[[127 124 129 131 127 129 122 128 129 129 130]
 [132 128 131 117 127 124 134 134 124 116 134]
 [138 125 135 132 135 134 118 127 138 124 120]
 [138 127 121 128 129 125 131 121 117 140 129]
 [115 135 115 128 123 131 129 128 134 135 128]
 [142 131 140 110 130 125 114 149 137 112 127]
 [134 130 132 126 129 128 115 136 133 132 121]
 [133 131 127 123 128 130 106 142 139 132 123]]
=>
[[123 132 139 142 106 130 128 123 127 131 133]
 [121 132 133 136 115 128 129 126 132 130 134]
 [127 112 137 149 114 125 130 110 140 131 142]
 [128 135 134 128 129 131 123 128 115 135 115]
 [129 140 117 121 131 125 129 128 121 127 138]
 [120 124 138 127 118 134 135 132 135 125 138]
 [134 116 124 134 134 124 127 117 131 128 132]
 [130 129 129 128 122 129 127 131 129 124 127]]

[[148 137 101 144 140 132 111 136]
 [134 138 122 126 129 123 125 116]]
=>
[[116 125 123 129 126 122 138 134]
 [136 111 132 140 144 101 137 148]]

[[138 132 125 122 118 125 139 135 120 121 134 140]
 [126 138 139 121 109 118 135 138 130 126 130 136]
 [106 139 149 115 112 131 127 127 140 130 119 130]
 [132 138 128 111 125 136 123 127 137 123 125 141]
 [112 139 146 120 113 132 141 135 123 111 122 142]
 [118 137 144 122 109 125 139 132 128 130 121 123]
 [133 129 128 127 118 123 135 124 120 144 143 119]
 [134 130 127 126 122 124 133 132 126 128 131 131]]
=>
[[131 131 128 126 132 133 124 122 126 127 130 134]
 [119 143 144 120 124 135 123 118 127 128 129 133]
 [123 121 130 128 132 139 125 109 122 144 137 118]
 [142 122 111 123 135 141 132 113 120 146 139 112]
 [141 125 123 137 127 123 136 125 111 128 138 132]
 [130 119 130 140 127 127 131 112 115 149 139 106]
 [136 130 126 130 138 135 118 109 121 139 138 126]
 [140 134 121 120 135 139 125 118 122 125 132 138]]

[[132 131 137 130 134 137 135]
 [133 132 128 148 129 131 135]
 [129 131 151 129 131 136 130]
 [133 129 129 138 130 133 144]
 [128 128 129 153 129 136 133]
 [128 129 132 142 129 132 145]]
=>
[[145 132 129 142 132 129 128]
 [133 136 129 153 129 128 128]
 [144 133 130 138 129 129 133]
 [130 136 131 129 151 131 129]
 [135 131 129 148 128 132 133]
 [135 137 134 130 137 131 132]]

[[115 131 146 126 120 137 120 138 156 128 149 117 125 136 130]
 [121 146 131 129 116 141 146 145 132 118 117 122 133 120 140]
 [120 118 157 141 119 110 125 135 139 122 113 129 105 125 145]
 [127 129 143 135 134 133 128 133 129 125 132 121 115 130 140]
 [130 129 124 125 134 139 127 131 119 122 126 130 120 128 133]
 [110 137 134 124 111 137 124 147 153 124 137 123 137 127 127]]
=>
[[127 127 137 123 137 124 153 147 124 137 111 124 134 137 110]
 [133 128 120 130 126 122 119 131 127 139 134 125 124 129 130]
 [140 130 115 121 132 125 129 133 128 133 134 135 143 129 127]
 [145 125 105 129 113 122 139 135 125 110 119 141 157 118 120]
 [140 120 133 122 117 118 132 145 146 141 116 129 131 146 121]
 [130 136 125 117 149 128 156 138 120 137 120 126 146 131 115]]

[[139 133 115 130]
 [113 149 115 128]
 [106 129 142 110]
 [140 116 125 142]
 [140 139 120 118]
 [147 139 116 131]
 [109 107 117 117]]
=>
[[117 117 107 109]
 [131 116 139 147]
 [118 120 139 140]
 [142 125 116 140]
 [110 142 129 106]
 [128 115 149 113]
 [130 115 133 139]]
---
[[116 129 139 129 132 137 135 141 125 137 136 132 134]
 [121 140 158 128 130 118 147 131 121 123 127 133 150]
 [120 124 129 135 125 153 132 128 128 157 144 124 148]]
=>
[[120 124 129 135 125 153 132 128 128 157 144 124 148]
 [116 129 139 129 132 137 135 141 125 137 136 132 134]
 [121 140 158 128 130 118 147 131 121 123 127 133 150]]

[[130 132 128 128 142 129 125 120 142 121 130]
 [112 125 129 127 122 135 125 128 127 126 124]
 [127 121 126 129 117 124 125 134 106 136 127]
 [128 112 114 130 117 129 149 143 131 142 137]
 [124 113 115 128 122 131 138 127 132 129 129]
 [127 139 134 130 124 142 131 138 121 137 141]
 [123 109 109 127 119 120 145 121 146 120 122]
 [128 113 117 129 122 124 142 111 137 114 121]]
=>
[[128 113 117 129 122 124 142 111 137 114 121]
 [130 132 128 128 142 129 125 120 142 121 130]
 [112 125 129 127 122 135 125 128 127 126 124]
 [127 121 126 129 117 124 125 134 106 136 127]
 [128 112 114 130 117 129 149 143 131 142 137]
 [124 113 115 128 122 131 138 127 132 129 129]
 [127 139 134 130 124 142 131 138 121 137 141]
 [123 109 109 127 119 120 145 121 146 120 122]]

[[125 122  99 138 125 122 141 113]
 [107 133 138 118 125 112 121 133]]
=>
[[107 133 138 118 125 112 121 133]
 [125 122  99 138 125 122 141 113]]

[[141 139 141 137 138 136 119 140 150]
 [138 119 120 134 140 125 147 145 137]]
=>
[[138 119 120 134 140 125 147 145 137]
 [141 139 141 137 138 136 119 140 150]]

[[125 126 131 126 127 134 132 141 131 129 119 121 128]
 [135 126 122 156 127 137 120 144 123 129 146 122 121]
 [127 127 131 116 127 128 132 120 131 129 119 129 128]
 [124 126 131 126 127 134 132 135 131 129 121 123 128]
 [132 142 141 122 130 118 147 126 140 128 121 123 137]
 [130 137 139 122 130 119 145 126 139 129 121 123 135]]
=>
[[130 137 139 122 130 119 145 126 139 129 121 123 135]
 [125 126 131 126 127 134 132 141 131 129 119 121 128]
 [135 126 122 156 127 137 120 144 123 129 146 122 121]
 [127 127 131 116 127 128 132 120 131 129 119 129 128]
 [124 126 131 126 127 134 132 135 131 129 121 123 128]
 [132 142 141 122 130 118 147 126 140 128 121 123 137]]

[[145 109 135 116 142 111 127]
 [146 109 136 121 141 114 124]
 [142 110 134 112 140 108 127]
 [145 110 136 121 143 112 126]
 [143 110 134 115 143 111 127]
 [145 109 136 121 142 113 124]
 [143 111 135 114 144 109 129]
 [150 109 137 123 143 114 124]
 [145 109 134 118 144 111 126]]
=>
[[145 109 134 118 144 111 126]
 [145 109 135 116 142 111 127]
 [146 109 136 121 141 114 124]
 [142 110 134 112 140 108 127]
 [145 110 136 121 143 112 126]
 [143 110 134 115 143 111 127]
 [145 109 136 121 142 113 124]
 [143 111 135 114 144 109 129]
 [150 109 137 123 143 114 124]]
---
[[130 121 114 127 135 125 127 113 126 131 106]
 [131 135 131 120 125 127 123 134 133 127 141]
 [136 134 129 117 127 127 121 139 134 127 137]
 [134 119 119 126 118 112 119 119 122 128 115]
 [112 138 109 132 118 119 134 123 122 137 132]]
=>
[[106 131 126 113 127 125 135 127 114 121 130]
 [141 127 133 134 123 127 125 120 131 135 131]
 [137 127 134 139 121 127 127 117 129 134 136]
 [115 128 122 119 119 112 118 126 119 119 134]
 [132 137 122 123 134 119 118 132 109 138 112]]

[[155 133 132 139 131 145 113]
 [138 148 145 132 122 144 117]
 [149 136 136 139 127 144 114]
 [153 131 128 137 131 143 113]
 [150 134 134 138 128 144 114]
 [145 146 139 137 127 144 113]
 [135 151 147 134 120 143 120]
 [142 147 142 136 125 146 117]]
=>
[[113 145 131 139 132 133 155]
 [117 144 122 132 145 148 138]
 [114 144 127 139 136 136 149]
 [113 143 131 137 128 131 153]
 [114 144 128 138 134 134 150]
 [113 144 127 137 139 146 145]
 [120 143 120 134 147 151 135]
 [117 146 125 136 142 147 142]]

[[112 106]
 [125 112]
 [138 131]]
=>
[[106 112]
 [112 125]
 [131 138]]

[[114 119 128 119 140 129 133 143 109 127 131 130]
 [129 135 119 119 130 130 125 128 123 117 133 141]
 [122 123 121 150 129 130 131 132 128 135  98 131]
 [117 114 126 136 139 124 130 130 121 125 132 122]]
=>
[[130 131 127 109 143 133 129 140 119 128 119 114]
 [141 133 117 123 128 125 130 130 119 119 135 129]
 [131  98 135 128 132 131 130 129 150 121 123 122]
 [122 132 125 121 130 130 124 139 136 126 114 117]]

[[125 125 133 118 128 124 121 129 131 127 131]
 [123 122 136 118 132 127 115 133 127 129 134]
 [127 150 121 146 127 103 118 117 149 117 124]]
=>
[[131 127 131 129 121 124 128 118 133 125 125]
 [134 129 127 133 115 127 132 118 136 122 123]
 [124 117 149 117 118 103 127 146 121 150 127]]

[[127 131 132 122 129 135]
 [146 113 136 141 131 120]
 [147 127 105 118 106 136]]
=>
[[135 129 122 132 131 127]
 [120 131 141 136 113 146]
 [136 106 118 105 127 147]]

[[131 121 125 110 135 125 135 131 133]
 [132 146 122 122 105 111 140 120 111]
 [132 137 123 118 115 116 138 124 119]]
=>
[[133 131 135 125 135 110 125 121 131]
 [111 120 140 111 105 122 122 146 132]
 [119 124 138 116 115 118 123 137 132]]
